array([138, 125, 152, 129, 121, 116]) gives 129

array([[102, 134, 106, 108, 107],
       [111, 138, 118, 117, 120]]) gives 106

array([124, 140, 132, 150, 122, 135]) gives 150

array([[132, 124, 111, 102, 144, 121, 138],
       [135, 131, 123, 118, 143, 130, 138],
       [137, 133, 130, 127, 144, 133, 140]]) gives 144

array([127, 139, 129, 117, 122, 132, 151]) gives 122

array([154, 117, 151, 129, 115]) gives 151

array([133, 138, 137, 107, 126, 135]) gives 107

array([130, 149, 131, 120, 105]) gives 131

array([[141, 119, 134, 132],
       [142, 121, 131, 129],
       [151, 136, 109, 107]]) gives 119

array([[119, 124, 141, 129, 136, 145],
       [134, 157, 121, 147, 124, 120],
       [139, 114, 139, 132, 121, 115]]) gives 129
---
[138 121 137 101]
138
[101 126 146 121 135 121 107]
101
[115 104 144 107]
115
[151 139 130 136]
151
[123 121 127 122 120 153 112]
123
[141 129 155 139]
141
---
[139 135 138 140 152 130 137] Out: 139
[122 151 126 123 145 129] Out: 122
[106 157 120 107 156 122] Out: 106
[117 107 145 116 142 140 111] Out: 117
[116 105 129 136 152] Out: 116
[102 140 134 100 143] Out: 102
---
[[116 113 143 106 144 117]
 [144 140 116 126 111 142]
 [115 113 145 108 148 108]
 [117 114 145 109 144 116]
 [109 114 144 133 146 112]
 [111 112 145 123 147 111]] | 109

[[139 131 128 111 134 145 147 125 141 122 111 119 124 140]
 [110 135 129 133 121 145 131 121 139 117 139 103 105 133]
 [109 108 118 124 146 129 117 133 153 132 118 135 151 120]
 [148 152 124 152 126 112 107 133 142 150 152 131 137 103]
 [143 149 104 123 142 125 118 117 145 110 143 103 128 116]
 [143 104 125 142 145 121 105 127 144 139 116 114 104 118]
 [128 118 111 123 141 134 110 118 138 109 132 103 141 104]
 [146 120 109 131 122 141 121 139 111 138 128 117 130 142]
 [147 123 136 148 127 119 108 129 148 146 108 120 143 116]
 [115 116 142 145 123 141 138 147 117 151 115 123 135 142]] | 147

[[129 120 127 135 117 143 124 142 125 128 129 144 141 116 124 153]
 [128 150 129 136 134 118 128 125 149 108 115 115 138 109 119 139]
 [125 118 131 111 130 139 137 114 138 115 121 124 142 135 116 148]
 [120 100 140 131 104 143 118 125 114 140 117 133 117 123 138 129]
 [131 143 112  99 109 117 137 127 155 118 109 131 128 129 137 141]
 [113 121 132 121 134 119 148 116 141 126 118 148 146 135 118 131]
 [110 138 103 129 149 125 139 136 114 130 130 132 147 131 117 125]] | 113

[[135 132 136 123 105 140 128 137 123 139 133 109 108 138 137 130]
 [131 130 139 116 122 138 133 116 124 141 136 121 119 139 126 125]
 [137 127 121 116 128 136 128 125 133 127 134 133 126 122 116 132]
 [137 134 134 118 112 137 132 132 126 137 136 112 112 139 138 127]
 [141 137 120 112 120 134 136 131 135 131 137 121 119 130 130 127]
 [137 132 126 112 123 135 135 123 130 134 138 124 119 137 127 126]
 [140 132 123 119 110 139 130 141 130 132 134 118 114 125 130 133]] | 137

[[143 130 143 129 124 109 128 138 125 132 127 124 138]
 [149 138 137 119 131 129 128 154 146 124 127 134 111]
 [140 136 138 130 121 113 130 130 126 135 126 123 121]
 [135 130 127 134 130 110 128 128 129 135 122 133 133]
 [150 127 142 120 130 128 127 149 139 128 119 133 125]
 [141 130 138 129 127 106 133 135 127 127 132 124 141]
 [144 135 137 129 128 102 124 134 129 136 124 124 135]
 [139 135 137 132 124 110 126 133 125 134 127 125 126]
 [141 132 146 135 129 121 126 148 129 130 126 137 123]
 [138 129 142 131 117 116 146 126 118 124 135 123 133]
 [130 125 145 144 122 130 142 133 118 129 128 144 127]
 [133 124 141 142 122 133 141 128 120 131 121 144 130]] | 130

[[127 144 117 125 120 149 125 121 120 111 118 133 152]
 [143 120 113 137 124 130 131 139 133 104 110 136 137]
 [113 111 108 131 141 149 136 125 140 116 112 131 145]
 [138 118 117 139 116 124 125 125 140 131 116 135 133]
 [141 154 110 123 123 141 122 129 117 132 138 106 134]
 [133 140 139 114 113 121 139 120 124 134 134 140 135]
 [120 124 131 121 147 121 138 130 130 136 142 117 130]
 [128 131 153 114 120 121 130 104 128 142 142 128 139]] | 120
---
[[131 121 133 121 123 122 153 125 115 144]
 [131 129 135 132 130 135 153 126 126 126]
 [140 124 136 135 131 134 150 133 113 133]
 [149 123 141 120 133 131 143 117 121 128]
 [138 129 138 136 126 144 154 127 122 130]
 [138 120 138 137 131 133 144 117 126 138]
 [137 120 141 136 134 138 151 127 125 139]
 [132 127 135 132 134 128 148 130 122 126]
 [133 120 140 125 132 124 153 131 119 126]] out 115

[[132 135 129 135 135 134 121 137 136 119 135 121 137]
 [124 120 126 121 120 122 137 118 119 139 120 137 118]
 [131 130 128 130 130 131 118 133 132 110 132 115 132]
 [134 136 130 136 137 137 110 141 138 100 139 106 139]
 [126 127 128 128 128 127 131 127 127 134 127 131 126]
 [133 137 130 137 137 135 116 140 138 113 138 115 139]] out 121

[[121 128 119 127 113 142 113 133 125 154 124 113 111 119 119]
 [108 125 133 137 130 116 126 143 156 131 141 155 120 125 148]
 [119 126 129 107 134 111 147 114 123 124 138 132 147 138 117]
 [128 142 119 138 128 138 119 151 152 119 136 127 138 106 147]
 [130 143 136 135 127 142 135 115 144 137 144 146 129 147 131]
 [112 125 122 120 114 116 113 122 132 125 111 128 142 111 113]
 [122 131 123 139 138 117 124 151 153 122 135 136 145 116 145]
 [117 136 131 140 126 115 122 150 157 120 141 139 142 113 140]
 [116 126 117 127 108 145 111 124 115 149 120 118 118 108 118]] out 119

[[125 123 123 136 124 132 127 125 120 120 114 121 124 128]
 [126 122 129 137 140 123 120 133 136 114 111 114 130 115]
 [140 129 120 122 130 108 143 119 129 122 131 137 128 128]
 [128 132 120 138 147 116 123 128 141 122 135 116 127 120]
 [120 133 114 127 125 125 121 115 143 125 152 122 121 126]
 [138 123 129 128 124 123 141 129 112 126 107 138 131 131]
 [128 133 116 133 129 126 131 121 125 130 140 126 121 132]] out 124

[[123 138 127 123 116 132 124 125]
 [125 128 132 125 126 123 126 124]
 [129 128 127 128 128 128 127 128]
 [127 128 132 125 126 123 126 124]
 [125 138 127 122 116 132 124 125]
 [148 134 153 134 105 119 112 119]
 [123 138 127 123 116 132 124 126]] out 124

[[126 126 141 110 126 128 119 124 119]
 [146 123 120 136 123 135 113 117 135]
 [132 144 125 136 119 118 124 136 119]
 [125 116 137 126 125 128 113 117 143]
 [138 127 137 145 146 118 132 123 124]
 [136 134 133 118 116 123 119 140 120]
 [124 118 140 130 121 120 128 143 151]
 [130 136 147 126 119 124 119 118 128]
 [137 124 115 122 116 146 121 119 126]
 [124 119 120 125 114 135 128 121 119]
 [127 120 132 137 117 133 135 115 121]
 [135 123 136 143 146 128 137 120 134]] out 124
---
106  107  138  140
114  118  135  135
→ 135

138  140  141  142  140  152  155 → 141

123  128  130  150  127  119  113 → 130

111  117  127  122  155 → 127

115  127  115  149  151
143  152  131  148  137
110  148  128  138  106
→ 128

107  151  109  107  133
147  106  145  148  124
→ 145
